Below is a small trained network, with its code and all its weights. Each question gives an input and a class and asks what happens when units are switched off, that is, made to give their printed mean instead of their output.

import numpy as np


def w(rows, s, z=0):
    codes = np.array(rows[::2]) - 128.0
    scale = np.full(codes.shape[1], s)
    scale[-1] = z or s
    return codes * scale


def f(y):
    return y / 2 * (1 + np.tanh(0.7978845608 * (y + 0.044715 * y**3)))


def log_softmax(a):
    a = a - a.max(-1, keepdims=True)
    return a - np.log(np.exp(a).sum(-1, keepdims=True))


def net(x, mask):
    res = np.array(x, float).reshape(1, 3) / 4 @ E
    y = f(res @ A[0][:, :-1].T + A[0][:, -1])
    res = res + np.where(mask, y, B[0][:, -1]) @ B[0][:, :-1]
    return log_softmax(res[-1] @ U[:, :-1].T + U[:, -1])


A, B = {}, {}
E = w([
[182,250,116,74,86,134],'x0',
[214,151,173,40,149,71],'x1',
[91,162,183,158,48,54],'x2',
],0.011)
A[0] = w([
[178,100,121,79,117,91,103],'neuron 0',
[73,139,151,98,95,106,45],'neuron 1',
[107,137,155,136,48,105,88],'neuron 2',
[135,43,150,166,116,160,206],'neuron 3',
[180,95,90,93,133,213,158],'neuron 4',
[121,138,199,147,82,124,68],'neuron 5',
[91,122,188,103,51,127,69],'neuron 6',
[113,138,83,159,141,152,22],'neuron 7',
[95,65,172,132,134,107,178],'neuron 8',
[142,181,98,113,80,173,145],'neuron 9',
[119,142,67,88,191,161,178],'neuron 10',
[119,119,72,244,112,146,121],'neuron 11',
[50,171,73,131,93,168,79],'neuron 12',
[160,214,85,137,96,136,185],'neuron 13',
[112,132,120,49,158,61,96],'neuron 14',
[124,73,109,149,216,107,156],'neuron 15',
[56,129,123,152,110,147,120],'neuron 16',
[82,152,117,149,135,158,34],'neuron 17',
[140,178,35,98,45,142,81],'neuron 18',
[79,121,116,183,133,180,253],'neuron 19',
[62,128,173,167,123,55,78],'neuron 20',
[168,103,142,86,154,93,114],'neuron 21',
[162,152,181,122,169,78,147],'neuron 22',
[170,118,206,131,168,99,106],'neuron 23',
],0.011,0.0027)
B[0] = w([
[193,126,45,122,140,135,193],'neuron 0',
[162,104,110,150,44,180,164],'neuron 1',
[190,93,161,109,52,174,215],'neuron 2',
[123,72,137,82,172,50,235],'neuron 3',
[191,69,204,68,6,146,228],'neuron 4',
[206,141,129,103,51,163,189],'neuron 5',
[204,88,139,107,29,188,199],'neuron 6',
[159,105,64,89,84,153,158],'neuron 7',
[83,148,174,61,168,64,220],'neuron 8',
[29,93,166,46,116,1,216],'neuron 9',
[190,73,209,75,32,119,217],'neuron 10',
[186,155,112,104,122,112,251],'neuron 11',
[192,123,39,200,184,93,219],'neuron 12',
[129,83,174,41,200,35,252],'neuron 13',
[176,132,67,101,113,101,194],'neuron 14',
[126,72,151,82,130,97,234],'neuron 15',
[173,148,82,126,160,85,208],'neuron 16',
[156,129,66,96,124,155,159],'neuron 17',
[74,114,121,109,178,60,230],'neuron 18',
[192,166,136,136,136,123,254],'neuron 19',
[140,96,113,61,62,84,230],'neuron 20',
[197,171,83,151,118,131,200],'neuron 21',
[207,127,91,167,176,84,210],'neuron 22',
[145,142,52,176,186,154,196],'neuron 23',
],0.006,0.0073)
U = w([
[87,99,179,93,146,39,136],'0',
[157,89,189,108,56,149,95],'1',
[165,138,10,144,157,127,137],'2',
[115,142,207,134,148,105,253],'3',
[106,175,168,175,149,193,35],'4',
[47,155,111,158,168,146,23],'5',
],0.012,0.005)

Each question gives the input, the list of numbers given to net, and the class t.
The units are the neurons (one row each of A and B). Each row of codes is followed by its name. A weight is (code - 128) times the scale printed after its matrix; where a second scale follows, it is the last column's (A, B and U).
mask holds one flag per neuron, in row order. A switched-off neuron (its flag False) gives its mean, the last column of its row in B, instead of its output. The means were averaged over made-up inputs and are rounded, as every weight is.
A unit's drop is (log p(t) with every unit on - log p(t) with that unit switched off) / (log p(t) with every unit on - log p(t) with every unit switched off).
The circuit of an input: a set's keep is (log p(t) with only the set's units on - log p(t) with every unit switched off) / (log p(t) with every unit on - log p(t) with every unit switched off). Starting from the 12 units with the biggest drops (on a tie, the unit counted first), units are removed one at a time, each time the one whose removal leaves the highest keep (on an exact tie, the one counted first), for as long as the keep stays at least 0.8.
units of the circuit, in order: the units of the circuit, biggest drop first
k most important neurons: the k neurons with the biggest drops, biggest first
drop of u: that unit's drop, to one decimal
input [-4,-8,5], class 2: units of the circuit, in order	neuron 12; neuron 16
input [7,-5,6], class 0: units of the circuit, in order	neuron 13
input [-4,-8,7], class 2: 3 most important neurons	neuron 12; neuron 16; neuron 4
input [-6,-7,6], class 2: units of the circuit, in order	neuron 16; neuron 12
input [-6,-1,-7], class 1: 2 most important neurons	neuron 4; neuron 10
input [-8,-2,-8], class 0: 2 most important neurons	neuron 3; neuron 8
input [1,-1,-3], class 3: 4 most important neurons	neuron 6; neuron 2; neuron 20; neuron 5
input [-5,-7,-7], class 1: 3 most important neurons	neuron 4; neuron 10; neuron 15
input [-6,7,-4], class 2: 2 most important neurons	neuron 23; neuron 21
input [6,-6,0], class 0: 2 most important neurons	neuron 9; neuron 13
input [8,-6,1], class 0: 2 most important neurons	neuron 9; neuron 13
input [8,-7,3], class 0: 3 most important neurons	neuron 9; neuron 13; neuron 18
input [3,2,-2], class 3: 4 most important neurons	neuron 3; neuron 20; neuron 15; neuron 8
input [-8,-6,-5], class 0: units of the circuit, in order	neuron 3
input [-2,1,1], class 3: 2 most important neurons	neuron 9; neuron 13
input [1,5,-3], class 2: drop of neuron 23	0.1
input [0,-4,2], class 2: drop of neuron 4	0.2
input [2,-3,-8], class 1: drop of neuron 0	0.0
